Below is a small trained network, with its code and all its weights. Each question gives an input and a target symbol and asks what happens when units are switched off, that is, made to give their printed mean instead of their output.

import numpy as np


def w(rows, s, z=0):
    codes = np.array(rows[::2]) - 128.0
    scale = np.full(codes.shape[1], s)
    scale[-1] = z or s
    return codes * scale


def norm(h):
    return h / np.sqrt((h * h).mean(-1, keepdims=True) + 1e-5)


def f(y):
    return y / 2 * (1 + np.tanh(0.7978845608 * (y + 0.044715 * y**3)))


def softmax(a):
    e = np.exp(a - a.max(-1, keepdims=True))
    return e / e.sum(-1, keepdims=True)


def log_softmax(a):
    a = a - a.max(-1, keepdims=True)
    return a - np.log(np.exp(a).sum(-1, keepdims=True))


def net(x, mask):
    ids = ['βγεθμπσ'.index(c) for c in x.split()]
    T = len(ids)
    res = E[ids] + P[:T]
    r = norm(res)
    for j in range(2):
        rows = slice(3 * j, 3 * j + 3)
        q, k, v = (r @ M[0][rows].T for M in (Q, K, V))
        z = softmax(np.where(np.tri(T) > 0, q @ k.T / 3**0.5, -1e9)) @ v
        o = O[0][rows]
        res = res + np.where(mask[j], z, o[:, -1]) @ o[:, :-1]
    y = f(norm(res) @ A[0][:, :-1].T + A[0][:, -1])
    res = res + np.where(mask[2:14], y, B[0][:, -1]) @ B[0][:, :-1]
    return log_softmax(norm(res)[-1] @ U[:, :-1].T + U[:, -1])


Q, K, V, O, A, B = {}, {}, {}, {}, {}, {}
E = w([
[195,68,149,181],'β',
[44,203,155,196],'γ',
[148,58,101,65],'ε',
[187,218,154,182],'θ',
[82,225,31,101],'μ',
[44,104,128,190],'π',
[109,1,129,178],'σ',
],0.0093)
P = w([
[193,154,253,179],'0',
[188,142,198,175],'1',
[165,139,151,148],'2',
[147,135,124,134],'3',
[126,136,99,120],'4',
[119,139,78,110],'5',
[108,142,67,101],'6',
[99,150,54,96],'7',
[94,159,43,88],'8',
[81,165,35,87],'9',
[72,175,21,80],'10',
[66,186,12,76],'11',
],0.0035)
Q[0] = w([
[214,98,95,2],'head 0',
[169,34,145,135],'head 0',
[175,211,209,206],'head 0',
[126,61,110,186],'head 1',
[19,124,179,73],'head 1',
[125,193,147,90],'head 1',
],0.0076)
K[0] = w([
[208,57,103,2],'head 0',
[174,59,179,173],'head 0',
[212,237,142,179],'head 0',
[102,12,160,137],'head 1',
[79,142,64,117],'head 1',
[125,227,144,140],'head 1',
],0.008)
V[0] = w([
[64,38,221,143],'head 0',
[196,36,174,174],'head 0',
[56,147,124,129],'head 0',
[146,109,253,129],'head 1',
[148,238,86,185],'head 1',
[209,219,98,160],'head 1',
],0.0049)
O[0] = w([
[167,228,19,57,35],'head 0',
[5,223,56,65,35],'head 0',
[252,110,157,114,173],'head 0',
[160,52,161,200,32],'head 1',
[107,62,32,75,253],'head 1',
[5,63,49,67,203],'head 1',
],0.0039,0.0015)
A[0] = w([
[62,158,53,123,129],'neuron 0',
[86,162,153,172,85],'neuron 1',
[38,119,127,96,3],'neuron 2',
[116,150,88,163,43],'neuron 3',
[175,85,245,34,18],'neuron 4',
[166,187,150,153,111],'neuron 5',
[173,192,127,100,98],'neuron 6',
[146,115,103,192,42],'neuron 7',
[95,135,130,126,65],'neuron 8',
[113,113,254,141,84],'neuron 9',
[49,32,215,104,68],'neuron 10',
[206,71,135,105,152],'neuron 11',
],0.0093,0.0042)
B[0] = w([
[175,193,175,90,254],'neuron 0',
[138,99,73,105,160],'neuron 1',
[190,59,53,171,133],'neuron 2',
[178,92,158,90,143],'neuron 3',
[105,41,50,10,130],'neuron 4',
[64,82,137,144,147],'neuron 5',
[108,102,148,103,125],'neuron 6',
[153,116,89,67,153],'neuron 7',
[164,103,96,148,117],'neuron 8',
[123,189,197,226,135],'neuron 9',
[109,134,227,254,125],'neuron 10',
[42,198,175,179,140],'neuron 11',
],0.0055,0.0052)
U = w([
[106,141,169,184,254],'β',
[135,83,15,157,66],'γ',
[244,166,144,104,148],'ε',
[117,141,129,123,41],'θ',
[129,140,136,125,59],'μ',
[45,108,155,81,138],'π',
[132,138,132,124,48],'σ',
],0.011,0.0059)

Each question gives the input, a string of symbols that net reads in full, and the target symbol t.
The units are the heads (3 rows each of Q, K, V and O) and the neurons (one row each of A and B). Each row of codes is followed by its name. A weight is (code - 128) times the scale printed after its matrix; where a second scale follows, it is the last column's (O, A, B and U).
mask holds one flag per unit, heads first, then neurons. A switched-off unit (its flag False) gives its mean, the last column of its rows in O or B, instead of its output. The means were averaged over made-up inputs and are rounded, as every weight is.
A unit's drop is (log p(t) with every unit on - log p(t) with that unit switched off) / (log p(t) with every unit on - log p(t) with every unit switched off).
The circuit of an input: a set's keep is (log p(t) with only the set's units on - log p(t) with every unit switched off) / (log p(t) with every unit on - log p(t) with every unit switched off). Starting from the 12 units with the biggest drops (on a tie, the unit counted first), units are removed one at a time, each time the one whose removal leaves the highest keep (on an exact tie, the one counted first), for as long as the keep stays at least 0.8.
units of the circuit, in order: the units of the circuit, biggest drop first
top k neurons: the k neurons with the biggest drops, biggest first
heads that matter: for each layer, one digit per head in row order, 1 if its drop is at least 0.15 and else 0, layers parted by /
drop of u: that unit's drop, to one decimal
input μ β μ γ γ σ μ ε μ β, target γ: units of the circuit, in order => [neuron 0; head 0; head 1; neuron 9]
input ε β θ σ ε π μ σ β σ, target ε: top 2 neurons => [neuron 0; neuron 5]
input π θ θ σ μ θ π, target γ: units of the circuit, in order => [neuron 2]
input σ γ θ μ σ μ μ σ θ σ, target ε: units of the circuit, in order => [head 0; head 1; neuron 0]
input ε μ ε β, target β: top 2 neurons => [neuron 0; neuron 5]
input π ε γ β γ ε ε ε π γ θ, target β: units of the circuit, in order => [head 0; neuron 5; neuron 0]
input π ε ε π π θ ε μ γ σ, target β: top 2 neurons => [neuron 11; neuron 10]
input μ θ σ σ, target γ: heads that matter => 10
input θ μ ε π γ θ, target γ: top 2 neurons => [neuron 0; neuron 5]
input θ ε ε, target π: top 2 neurons => [neuron 11; neuron 0]
input β π π β π γ β μ, target ε: top 2 neurons => [neuron 0; neuron 11]
input β γ π μ γ μ γ μ θ γ, target ε: drop of head 1 => 0.8
input π μ π, target γ: drop of head 0 => 1.1
input σ μ σ, target γ: top neuron => [neuron 0]
input β μ μ μ π θ, target β: drop of head 0 => 1.4
